Here is a tiny trained network, its code and every weight. The questions are about switching its units off for an input and a class, where a switched-off unit gives its printed mean instead of its output.

import numpy as np


def w(rows, s, z=0):
    codes = np.array(rows[::2]) - 128.0
    scale = np.full(codes.shape[1], s)
    scale[-1] = z or s
    return codes * scale


def f(y):
    return y / 2 * (1 + np.tanh(0.7978845608 * (y + 0.044715 * y**3)))


def log_softmax(a):
    a = a - a.max(-1, keepdims=True)
    return a - np.log(np.exp(a).sum(-1, keepdims=True))


def net(x, mask):
    res = np.array(x, float).reshape(1, 8) / 4 @ E
    y = f(res @ A[0][:, :-1].T + A[0][:, -1])
    res = res + np.where(mask, y, B[0][:, -1]) @ B[0][:, :-1]
    return log_softmax(res[-1] @ U[:, :-1].T + U[:, -1])


A, B = {}, {}
E = w([
[27,130,183,233,64,131,203,114],'x0',
[86,14,58,120,195,94,153,85],'x1',
[121,209,21,116,78,76,156,83],'x2',
[64,94,134,7,33,164,154,163],'x3',
[127,128,128,127,128,128,128,128],'x4',
[142,128,123,127,134,130,160,144],'x5',
[159,153,157,92,147,183,185,2],'x6',
[121,128,130,129,127,128,113,121],'x7',
],0.0091)
A[0] = w([
[24,6,49,91,198,77,156,86,2],'n0',
[154,106,254,125,164,203,104,183,94],'n1',
[211,184,155,214,175,108,110,137,80],'n2',
[155,21,228,143,156,150,135,183,135],'n3',
[167,200,123,124,71,101,137,134,117],'n4',
[121,104,131,94,156,162,157,14,139],'n5',
[76,141,148,184,97,150,172,117,133],'n6',
[156,157,186,105,163,184,176,51,95],'n7',
[121,186,121,160,98,106,61,245,90],'n8',
[120,3,62,128,163,51,153,117,67],'n9',
[113,181,51,116,107,40,150,104,100],'n10',
[90,105,133,178,79,110,163,90,151],'n11',
[74,203,84,122,98,54,160,101,153],'n12',
[185,194,190,148,68,144,108,184,59],'n13',
[46,93,154,224,96,133,185,140,142],'n14',
[103,179,177,52,78,172,121,179,130],'n15',
[84,58,75,147,131,41,105,199,111],'n16',
[96,70,87,167,130,52,91,231,107],'n17',
[84,92,122,54,72,147,147,146,101],'n18',
[234,150,132,72,108,125,89,133,133],'n19',
[165,124,88,94,151,163,73,127,109],'n20',
[187,98,96,52,155,135,93,121,124],'n21',
[129,148,39,109,97,76,135,106,138],'n22',
[138,210,68,120,80,92,157,132,103],'n23',
[66,89,119,52,83,180,109,139,98],'n24',
[153,153,154,244,222,55,86,82,108],'n25',
[187,99,50,49,188,100,82,179,125],'n26',
],0.0091,0.0036)
B[0] = w([
[2,190,114,143,159,110,145,131,246],'n0',
[76,75,79,180,195,141,83,79,216],'n1',
[110,116,100,85,70,56,189,90,191],'n2',
[128,52,72,186,195,141,80,93,232],'n3',
[34,130,126,160,173,151,103,91,165],'n4',
[182,180,85,89,76,212,134,151,215],'n5',
[199,178,222,176,124,106,110,181,196],'n6',
[172,148,98,94,83,211,130,121,198],'n7',
[143,150,113,97,79,179,144,110,187],'n8',
[27,178,120,100,157,133,152,131,216],'n9',
[170,59,110,168,124,130,98,120,191],'n10',
[175,151,185,155,149,128,99,144,193],'n11',
[130,73,133,170,164,134,87,115,198],'n12',
[24,217,85,139,146,147,151,120,175],'n13',
[200,145,198,176,160,105,105,179,238],'n14',
[83,125,105,90,114,67,182,102,195],'n15',
[136,167,114,86,81,187,128,122,205],'n16',
[199,122,120,69,33,226,132,125,212],'n17',
[195,78,132,86,120,69,186,96,202],'n18',
[143,180,179,147,170,115,115,197,182],'n19',
[147,123,170,156,129,96,132,174,169],'n20',
[161,142,197,152,140,117,92,170,198],'n21',
[134,76,127,179,176,150,78,113,185],'n22',
[120,79,77,187,183,128,98,69,181],'n23',
[164,90,117,78,102,56,161,118,206],'n24',
[157,103,99,63,102,57,187,119,230],'n25',
[175,151,178,173,165,118,129,192,220],'n26',
],0.0094,0.012)
U = w([
[153,148,237,148,158,106,103,182,125],'0',
[108,30,92,157,182,154,69,91,111],'1',
[134,85,115,72,112,31,208,109,75],'2',
[21,192,128,121,156,140,147,124,254],'3',
[160,148,112,89,90,251,133,125,63],'4',
],0.015,0.0054)

Each question gives the input, the list of numbers given to net, and the class t.
The units are the neurons (one row each of A and B). Each row of codes is followed by its name. A weight is (code - 128) times the scale printed after its matrix; where a second scale follows, it is the last column's (A, B and U).
mask holds one flag per neuron, in row order. A switched-off neuron (its flag False) gives its mean, the last column of its row in B, instead of its output. The means were averaged over made-up inputs and are rounded, as every weight is.
A unit's drop is (log p(t) with every unit on - log p(t) with that unit switched off) / (log p(t) with every unit on - log p(t) with every unit switched off).
The circuit of an input: a set's keep is (log p(t) with only the set's units on - log p(t) with every unit switched off) / (log p(t) with every unit on - log p(t) with every unit switched off). Starting from the 12 units with the biggest drops (on a tie, the unit counted first), units are removed one at a time, each time the one whose removal leaves the highest keep (on an exact tie, the one counted first), for as long as the keep stays at least 0.8.
circuit, biggest first: the units of the circuit, biggest drop first
k most important neurons: the k neurons with the biggest drops, biggest first
drop of u: that unit's drop, to one decimal
input [7,-6,1,7,7,-1,4,-5], class 0: circuit, biggest first => [n6]
input [6,0,6,3,-1,-7,-6,-3], class 0: 4 most important neurons => [n14; n6; n3; n1]
input [-7,3,5,-3,2,-2,-8,5], class 4: 4 most important neurons => [n17; n16; n8; n14]
input [8,7,-5,8,8,6,5,-8], class 0: 2 most important neurons => [n14; n6]
input [1,1,3,1,-3,8,3,2], class 1: 3 most important neurons => [n17; n16; n8]
input [-7,2,-5,-1,-8,-5,-6,6], class 0: 2 most important neurons => [n26; n21]
input [-5,-7,4,-7,8,8,0,-1], class 2: 3 most important neurons => [n2; n25; n0]
input [-6,7,8,-1,-3,8,-1,7], class 1: 2 most important neurons => [n10; n22]
input [-5,5,-2,4,7,-6,5,4], class 0: 2 most important neurons => [n21; n26]
input [4,4,-2,-5,5,-2,-7,2], class 4: 2 most important neurons => [n17; n16]
input [7,-3,5,-6,7,-1,2,6], class 0: 2 most important neurons => [n6; n14]
input [0,-2,5,-2,-1,4,-7,-4], class 4: 2 most important neurons => [n17; n8]
input [-2,8,0,7,-1,-2,-7,4], class 3: 4 most important neurons => [n0; n9; n25; n16]
input [-3,8,0,0,6,7,-7,6], class 3: circuit, biggest first => [n0]
input [0,-5,-5,6,-7,1,2,1], class 2: 3 most important neurons => [n15; n24; n18]
input [-8,6,-1,-6,-5,-8,-3,3], class 0: drop of n26 => 0.4
input [6,5,-3,6,5,-5,8,-8], class 4: drop of n22 => 0.0
input [3,-8,-1,2,-7,0,8,-6], class 3: drop of n13 => 1.1
